Below is a small trained network, with its code and all its weights. Each question gives an input and a class and asks what happens when units are switched off, that is, made to give their printed mean instead of their output.

import numpy as np


def w(rows, s, z=0):
    codes = np.array(rows[::2]) - 128.0
    scale = np.full(codes.shape[1], s)
    scale[-1] = z or s
    return codes * scale


def norm(h):
    return h / np.sqrt((h * h).mean(-1, keepdims=True) + 1e-5)


def f(y):
    return np.maximum(y, 0)


def log_softmax(a):
    a = a - a.max(-1, keepdims=True)
    return a - np.log(np.exp(a).sum(-1, keepdims=True))


def net(x, mask):
    res = np.array(x, float).reshape(1, 3) / 4 @ E
    u = 0
    for l in range(3):
        y = f(norm(res) @ A[l][:, :-1].T + A[l][:, -1])
        res = res + np.where(mask[u : u + 3], y, B[l][:, -1]) @ B[l][:, :-1]
        u += 3
    return log_softmax(norm(res)[-1] @ U[:, :-1].T + U[:, -1])


A, B = {}, {}
E = w([
[126,135,141,126,129,147,127,138],'x0',
[153,136,182,200,24,118,108,113],'x1',
[6,71,71,188,78,181,216,111],'x2',
],0.011)
A[0] = w([
[255,135,196,94,94,112,146,78,77],'L0N0',
[57,166,90,133,139,151,12,126,4],'L0N1',
[125,160,228,212,88,67,158,38,71],'L0N2',
],0.0058,0.0028)
B[0] = w([
[202,105,144,149,109,131,210,134,255],'L0N0',
[131,218,156,42,181,121,2,90,128],'L0N1',
[73,39,135,155,86,189,34,181,238],'L0N2',
],0.0077,0.0039)
A[1] = w([
[185,158,142,76,153,85,86,146,74],'L1N0',
[130,67,97,46,253,152,144,123,2],'L1N1',
[59,126,103,119,37,136,193,87,113],'L1N2',
],0.011,0.0035)
B[1] = w([
[129,94,176,161,179,143,218,60,220],'L1N0',
[53,147,82,154,8,129,50,185,254],'L1N1',
[179,154,146,55,182,124,124,113,230],'L1N2',
],0.013,0.0096)
A[2] = w([
[99,94,85,80,158,180,190,118,67],'L2N0',
[220,112,146,116,68,162,66,149,142],'L2N1',
[171,134,131,108,6,111,71,124,1],'L2N2',
],0.011,0.0028)
B[2] = w([
[227,88,213,197,196,81,148,104,214],'L2N0',
[31,137,2,88,123,145,104,142,254],'L2N1',
[76,177,96,83,112,128,139,209,254],'L2N2',
],0.011,0.0063)
U = w([
[19,159,60,88,68,144,65,182,253],'0',
[189,78,245,137,199,139,170,85,3],'1',
],0.011,0.0016)

Each question gives the input, the list of numbers given to net, and the class t.
The units are the neurons (one row each of A and B). Each row of codes is followed by its name. A weight is (code - 128) times the scale printed after its matrix; where a second scale follows, it is the last column's (A, B and U).
mask holds one flag per neuron, layer by layer. A switched-off neuron (its flag False) gives its mean, the last column of its row in B, instead of its output. The means were averaged over made-up inputs and are rounded, as every weight is.
A unit's drop is (log p(t) with every unit on - log p(t) with that unit switched off) / (log p(t) with every unit on - log p(t) with every unit switched off).
unit that matters most: the unit with the biggest drop
k most important neurons: the k neurons with the biggest drops, biggest first
drop when u is switched off: that unit's drop, to one decimal
input [8,2,-6], class 1: unit that matters most	L1N0
input [4,-5,6], class 1: 2 most important neurons	[L2N0; L1N2]
input [8,6,-7], class 1: 3 most important neurons	[L1N1; L1N0; L2N2]
input [-7,4,-7], class 1: 2 most important neurons	[L1N1; L1N0]
input [-3,-4,-5], class 1: 4 most important neurons	[L1N0; L2N1; L2N2; L0N2]
input [0,2,-5], class 1: 2 most important neurons	[L1N1; L1N0]
input [7,5,-8], class 1: 2 most important neurons	[L1N1; L1N0]
input [0,4,8], class 1: drop when L1N1 is switched off	1.5
input [-2,1,-3], class 1: drop when L1N1 is switched off	0.9
input [0,-5,-8], class 1: drop when L0N0 is switched off	0.0
